In the rows, zero is written as 128.
Here are made-up objects, facts about them, and rows of numbers that follow some of those facts. Name the object behind each unnamed row.

Some objects and their rows:
[146 160 153 137 121 107 119 139 130 125 141  95 117 146 137 128 129 135
 132 133 242 110 175 168 164 185 136  91 174  72 174 155 142 100 115 149
 138  69 160 121 120] : (153)
[104 144 157  97 166 164 118 133 137 143 107 154 113 180 124 105 125 153
 132 116  65 170 112 155 136 107 143 142 140 117 130 158 134 100 138 151
  97 116 143 187 133] : (762)
[110 141 128 129 119 129 128 132 130 133 134 116 136 117 122 120 145 115
 135 122 145 129 135 123 133 139 136 134 114 122 112  95 126 143 139 119
 128 128 118  97 123] : (1688)
[148 106 153 113 120 105 139 102 145 103 127 108  93 113 146 151 118 139
 116 117  82 123  95 104 139 118 104 141 137 131 115 196 129 126 128 109
 150  92 114 122 145] : (981)
[147 137 142 132 142 134 123 146 107 144 129 161 160 133 149 118 124  86
 132 136 135 130 138  93 114 134 133 142 106 142 113 113 139 132 100 132
 124 164 121 116 142] : (62)
[128 131 124 130 132 141 133 138 113 149 140 145 163 132 139 133 128 106
 143 129 144 123 140 133 120 119 128 137 120 134 119  98 133 137 128 138
 128 167 133 124 120] : (876)
[142 104 119 121 125 132 131 108 150 142 146 129 115 112 150 163 107 154
 124 111  99 113  94 127 107  84 125 143 145 147 121 176 140 111 144 127
 126 108 145 150 123] : (1502)
[107 140 129 127 122 127 124 136 132 135 130 122 137 116 112 121 145 111
 136 123 149 126 136 124 138 149 134 126 113 125 110  95 126 143 139 118
 134 124 119  95 121] : (163)
[136 142 126 135 116 160 116 125 108 140 144 141 156 118 141 114 123  84
 160 143 146 147 138 104 112 120 151 122 114 154 104 113 136 134 116 134
 122 140 125 130 120] : (1608)
[125 140 139 105 126 149 126 119 132 109 129 107 108 123 136 130 120 112
 146 129 115 135 125 125 141 149 121 124 139 122 121 178 114 124 125 116
 134  93 119 130 144] : (22)
[139 143 125 137 132 101 146 116 123 144 131 112 145 131 116 103 141 140
 121 136 177 123 145 128 134 114 127 117 110 111 110  87 142 130 105 130
 149 116 125 123 123] : (626)
[121 127 130 132 123 123 136 117 122 110 125 113 122 128 130 115 143 118
 136 130 134 127 144 119 130 124 121 123 123 131 129  98 136 153 137 119
 141 142 108 108 116] : (1147)
[121 146 113 122 103 144 111 123 137 140 135  96 137 106 132 115 143 105
 146 139 158 135 135 115 127 153 149 117 115 140  95 100 138 137 139 125
 117 105 115 105 122] : (1009)
[135 129 114 122 149 139 125 145 119 156 131 160 141 135 121 114 135 114
 115 132 127 112 130 107 108 110 137 134 117 144 136  91 140 133 128 128
 126 152 124 123 114] : (547)
[140 123 132 154 106  85 118 137 119 169 118 130 168 142 148 129 126 120
 111 136 133 118 133 124 126 109 116 143 116 127 132  90 145 135 113 145
 138 170 121 125 128] : (73)
[125 114 132 134 130 118 154 121  94 104 127 171 132 120 124 127 130 123
 162 125 140 128 139 126 130 128 147 123 131 157 118 110 131 149 138 134
 118 152 138 106 127] : (1383)
[125 117 138 128 134 154 131 131 128 110 143 168 120 121 129 146 110 133
 143 113 107 142 124 136 121 123 131 133 135 136 137 163 111 124 126 132
 108 136 148 145 136] : (826)
[131 120 121 124 139 142 120 134 136 140 134 139 122 135 126 133 114 135
 109 121 102 119 111 135 120 107 124 130 135 124 147 158 122 112 125 136
 126 128 142 153 128] : (1604)

How the objects are related:
(1567) | τ (1293)
(1628) | τ (996)
(444) | τ (693) | ξ (1145),(1326),(1301)
(62) | τ (1958) | ξ (981),(1691)
(1666) | τ (693),(1183)
(1521) | τ (1666) | ξ (1858),(606),(1163)
(1028) | ξ (93),(1502),(1045)
(1798) | τ (1254),(659) | θ (580) | ξ (485)
(1604) | τ (1254),(1183) | θ (852)
(996) | θ (22)
(1009) | ξ (606),(1138)
(22) | θ (1608) | ξ (1293),(569)
(1552) | τ (583)
(76) | τ (1489) | θ (1186)
(981) | θ (1141)
(1608) | τ (659) | ξ (1511),(606),(117)
(904) | τ (1865),(626)
(1201) | ξ (54),(894),(1939)
(1949) | θ (419)
(420) | τ (831),(73)
(50) | θ (550) | ξ (167),(419),(1758),(887)
(199) | τ (1858)
(468) | τ (786),(1807) | θ (1163) | ξ (93),(895),(1138)
(1295) | τ (1011),(757)
(1125) | τ (1865) | θ (1750)
(1958) | τ (1426),(73) | θ (187)
(1868) | τ (904)
(120) | τ (369)
(1642) | θ (1309)
(485) | τ (1254) | θ (659)
(1905) | θ (1511) | ξ (1326),(852)
(333) | τ (876) | θ (479)
(552) | τ (1254),(1293),(831)
(569) | τ (1179),(583),(659) | θ (176)
(977) | τ (1254)
(1612) | τ (1179),(831),(1505) | θ (485)
(1762) | θ (1816)
(606) | τ (76)
(956) | τ (1297) | θ (504)
(1200) | θ (625) | ξ (211),(569),(117)
(242) | τ (827) | θ (1293)
(1161) | τ (1155) | θ (850)
(757) | τ (1502),(1228)
(681) | τ (1123),(737)
(659) | θ (333) | ξ (1249),(1801)
(1626) | τ (1254),(485) | θ (953)
(176) | θ (591)
(1186) | τ (1958)
(547) | τ (1183),(1731)
(57) | τ (1123) | ξ (1147)
(302) | τ (1939)
(419) | τ (1254),(1628),(57)
(870) | τ (120) | θ (1301)
(48) | ξ (1256)
(1141) | τ (1807),(349) | θ (1311)
(380) | τ (831)
(916) | θ (1872)
(112) | τ (1155) | ξ (1626)
(1383) | τ (956)
(1075) | θ (1505) | ξ (333)
(34) | θ (583)
(1274) | τ (1293)
(580) | θ (1384) | ξ (73)
(1502) | τ (876) | θ (1832)
(827) | τ (977),(349) | θ (259)
(1437) | τ (831) | ξ (681),(1301),(1383)
(414) | ξ (585),(1628),(1691)
(1384) | τ (1374) | θ (1138)
(591) | τ (1254) | θ (1698)
(1688) | ξ (757)
(1677) | θ (34) | ξ (1939)
(1123) | τ (1865)
(131) | τ (626) | ξ (71)
(640) | ξ (1274),(759),(625),(1868),(1691)
(887) | τ (1011) | θ (1088)
(1511) | θ (1648)
(73) | τ (1254)
(1832) | θ (1274)
(1469) | τ (895) | θ (266)
(163) | ξ (1666),(550)
(492) | ξ (1274),(593)
(1301) | θ (1326)
(1939) | τ (569),(1186),(894) | θ (552)
(710) | θ (892)
(1249) | θ (163)
(852) | τ (237),(1505) | θ (1949)
(1872) | θ (1101)
(54) | τ (1858),(376) | θ (67)
(953) | θ (1161)
(1045) | τ (1309) | θ (71)
(237) | τ (1186)
(831) | τ (73) | ξ (1141),(349)
(1011) | τ (693),(73) | ξ (117)
(550) | θ (73)
(1606) | τ (1851) | θ (1362)
(1851) | τ (492),(831) | θ (1075) | ξ (1698)
(1698) | τ (1608),(827) | θ (1736)
(589) | θ (1762)
(1293) | τ (1426) | θ (1612)
(1101) | τ (485) | θ (870)
(1088) | τ (1145) | ξ (1249)
(1489) | τ (583)
(1239) | τ (1155)
(786) | θ (112)
(1505) | θ (242) | ξ (1145)
(583) | τ (1958) | ξ (1147),(887)
(693) | τ (1254) | ξ (625)
(850) | τ (552)
(1183) | τ (73)
(1816) | θ (153) | ξ (585),(1606)
(1163) | τ (1521) | θ (131)
(935) | τ (550),(660) | θ (801) | ξ (1791),(1186)
(1426) | τ (1254)
(1374) | τ (1858),(1183) | θ (680)
(626) | τ (1163)
(369) | τ (1858),(1293) | θ (1905)
(913) | θ (1469) | ξ (251)
(1179) | τ (1858),(693),(1958) | θ (1155)
(1138) | τ (57)
(1362) | θ (894) | ξ (1092),(569)
(259) | θ (762) | ξ (167),(569),(1313),(117)
(67) | τ (1865) | θ (626) | ξ (981),(1567),(916),(1309),(569)
(748) | τ (737) | ξ (1123),(1489),(1642)
(216) | ξ (1092)
(1807) | τ (831)
(593) | τ (259)
(759) | τ (153),(715),(669)
(1468) | ξ (266)
(895) | τ (1186)
(153) | θ (710)
(513) | θ (935)
(349) | τ (1311) | θ (589)
(266) | θ (1502)
(669) | τ (626) | θ (93)
(220) | τ (216) | ξ (904)
(876) | τ (1958) | ξ (1768)
(762) | τ (1666) | θ (916)
(479) | θ (199)
(504) | θ (513) | ξ (585),(589),(1865),(73)
(1356) | τ (369),(1468) | θ (1939)
(1648) | θ (1125) | ξ (681)
(187) | θ (1256)
(1731) | τ (73) | ξ (1762),(870)
(737) | τ (660)
(1155) | τ (1011) | θ (981)
(805) | τ (1604)
(1311) | τ (414) | ξ (1356)
(1145) | τ (956) | θ (1606)
(1297) | τ (1489),(414) | θ (251)
(680) | ξ (625)
(1228) | τ (237) | θ (1179) | ξ (676)
(1801) | θ (737)
(826) | τ (349) | θ (1297) | ξ (143)
(1743) | τ (1426) | ξ (1145),(71),(737)
(801) | τ (333),(349) | θ (1295) | ξ (120)
(998) | τ (1858),(1163) | θ (349) | ξ (1092)

Which object is each row?
No name comes twice in this set of rows, the named rows included.
[150 131 109 118 136 120 122 104 140 135 124  94 117 140 135 121 118 157
 115 141 138 126 122 142 123 119 130 112 134 121 127 148 141  99 114 133
 138  79 143 168 126] : (1163)
[139 134 129 117 142 111 139 115 134 125 127 116 113 130 113 118 126 159
 115 133 151 124 124 137 138 126 124 119 126 105 124 141 127 107 112 121
 136  91 143 145 133] : (669)
[ 99 166 168  93 122 178 111 113 132 113 112  94 111 148 132 115 126 109
 166 119  92 172 118 145 150 146 137 130 142 110 109 188 114 118 137 138
 117  80 112 150 148] : (259)
[129 123 127 124 132 142 126 127 123 141 129 137 142 139 148 152 107 142
 130 122 123 117 123 150 120 111 121 134 142 123 142 149 128 112 130 144
 123 143 146 160 129] : (1958)
[127 124 126 154  99  88 144 119 116 125 124 126 129 113  93  98 136 117
 136 134 148 133 130 124 162 111 141 107 119 126 118 101 132 150 121 137
 139 106 127 108 130] : (737)
[132 108 135 110 122 131 134 119 156 148 139 119 115 112 137 159 113 139
 114 104  93 104  87 126 125  96 110 146 138 119 128 174 123 119 148 124
 144 106 131 141 122] : (1155)
[125 141 138 133 109 117 115 150 126 163 124 127 162 125 140 124 132  97
 120 127 139 129 127 111 133 140 126 145 109 121 112 102 130 135 120 136
 129 154 114 107 133] : (492)
[130 128 133 162 115  88 145 117 133 130 141 122 130 123 103  98 138 135
 118 140 164 143 142 126 138  98 129 112 105 116 122  89 136 136 103 127
 144 117 121 124 114] : (1123)
[135 108 124 121 139 146 123 131 141 138 137 155 114 126 126 139 111 135
 110 116  88 124 106 122 114  92 123 138 140 129 145 171 121 116 125 133
 128 124 145 156 128] : (591)
[128 125 155 112 117 126 137 130 158 131 135 111 113 103 130 151 120 132
 116 101 110 131  95 117 144 145 120 147 122 109 101 182 115 112 133 116
 127  91 127 112 155] : (504)
[131 106 119 108 148 144 132 132 112 123 117 154 109 128 127 148 108 141
 125 123  86 110 104 133 118 118 131 134 158 150 153 175 123 119 150 136
 116 122 153 154 130] : (852)
[143 120 120 149 142 127 132 125 110 119 141 159 119 130 110  96 132  99
 126 142 119 134 141  91 105  90 136 122 111 148 140 112 136 144 102 124
 141 142 117 129 116] : (419)
[138 115 137 131 139 111 154 107 151 116 151 133  89 107 103 123 121 153
 108 114 125 135 108 115 136  95 128 124 116 117 115 168 123 117 113 115
 145  78 138 143 131] : (1125)
[154 134 142 152 140  87 142 123 128 122 123 127 129 132 122  97 138 133
 100 142 158 140 140 102 134 129 135 126  96 123 109  97 145 126  84 122
 138 113 120 114 142] : (1868)
[124 131 112 117 124 173 101 138 141 137 144 140 120 113 132 138 119 130
 129 124 105 148 115 121 110 139 150 128 137 149 126 163 118 111 138 134
  93  95 143 144 134] : (468)

The same objects again, as new rows of numbers:
Known rows:
[126 140 134 122 134 127 140 111 134 130 132 111 121 129 111 115 122 111
 126 128  99 129 149 131 127 132 129] : (805)
[107 144 127 120 132 137 167 127 158 162 132 130 121 128 120 113 138 102
 120 127 107 176 172 139 130 133 120] : (1731)
[136 117 111 125 139 119 108 153 134 123 134 130 125 103 144 152 126 167
 141 142 150  94 116 129 124 116 131] : (1502)
[132 132 129 118 138 141 129 110 100 104 122 113 125 120 124 116 118 108
 112 128 103 121 159 137 142 142 121] : (1868)
[125 122 133 119 136 139 143 120 110 119 116 128 129 113 125 110 127 108
 109 123 117 128 166 141 146 144 118] : (904)
[137 145 132  91 115 119 131 130 106  92 137 107 194 175  96  73  95 176
  60  83 126 121 198 175  95 103 139] : (593)
[133 153 101 136 134 127 122 147 140 132 133 143 135 113 139 158 129 154
 146 142 137 136 120 124 119 119 143] : (1905)
[129 168  97 129 132 105 115 142 140 133 148 121 118 128 158 169 117 145
 150 136 118 146 109 122 112 124 135] : (801)
[132 103 159 130 138 155 142 121 139 136 115 125 135 112  95  99 129 114
 114 146 112 109 157 139 136 118 136] : (1666)
[136 132 136 117 139 132 129 110 109 108 127 112 124 120 134 110 125 107
 122 126 104 124 141 140 139 132 114] : (1138)
[132 119 157 117 134 110 131 113 147 133 136 105 119 127 118 105 128 111
 136 123 109 118 125 134 125 117 115] : (606)
[123 141 131 129 122 115 150 114 142 146 116 129 125 134 121 116 133 123
 132 110  96 130 141 129 124 128 134] : (1608)
[125 125 140 125 124 120 147 117 138 141 118 124 124 128 120 112 130 117
 125 116 106 123 143 133 129 129 128] : (977)
[124  97 158 122 122  93 152 131 135 145 106 138 123 117 128 114 129 114
 114  99 121 110 140 138 138 134 121] : (894)
[128 109 146 120 127 117 140 119 125 131 116 122 124 122 124 112 127 115
 117 114 118 108 139 137 134 132 121] : (1313)
[129 109 152 122 133 119 145 122 134 133 117 126 129 119 119 110 126 108
 115 122 114 120 144 138 136 128 122] : (71)
[118 122 131 138 113 161 141 119 131 166 109 110 118 140 156 118 120 109
 113 129  67 123 133 141 119 118 143] : (831)
[140 123 147 129 119 132 107 143 129 122 146 138 132 137 127 147 142  90
  92 143 168 128 112 118 137 132 145] : (1301)

Name these rows:
No name comes twice in this set of rows, the named rows included.
[146 112 144 138 130 174 108 148 104  93 111 159 161 101 197 109 156 128
 148 144 153 145  75 145 149 100 104] : (550)
[119 111 139 129 118 117 155 124 133 150 100 139 126 121 124 114 133 123
 114 105 112 113 154 135 134 135 133] : (376)
[125 130 124 126 128 138 145 117 109 128 108 129 127 120 123 120 124 118
 109 117 105 127 165 134 139 145 132] : (626)
[145 130 151 126 104 132  96 137 133 119 156 135 131 153 134 153 160  60
  64 137 180 113 104 111 141 139 159] : (916)
[129 135 146 139 131 154 155 116 151 146 112 133 141 123 105 102 136 116
 129 138  95 135 153 134 127 115 143] : (163)
[132 113 157 121 127 120 144 120 131 136 122 126 129 125 118 111 132  94
 103 122 117 121 145 135 138 131 128] : (1326)
[128 110 156 116 130  97 144 121 148 135 126 124 123 121 116 104 138 116
 133 107 128 116 130 132 132 126 112] : (1489)
[143 147 145 131  98 138 101 136 142 127 157 139 134 161 133 157 163  54
  65 138 173 129 106 107 139 137 168] : (1872)
[127 141 141 115 124 157 104 148 150 129 182 121 120 149 115 150 151  50
  65 167 180 163 139 120 143 146 140] : (870)
[145 163 139 129 109 142  92 130 140 117 171 123 128 161 118 156 153  59
  73 152 161 137 110 106 135 139 166] : (1101)
[127 152 121 129 124 129 147 109 121 127 109 131 132 128 141 115 134 120
 130 108  95 143 139 135 132 132 127] : (57)

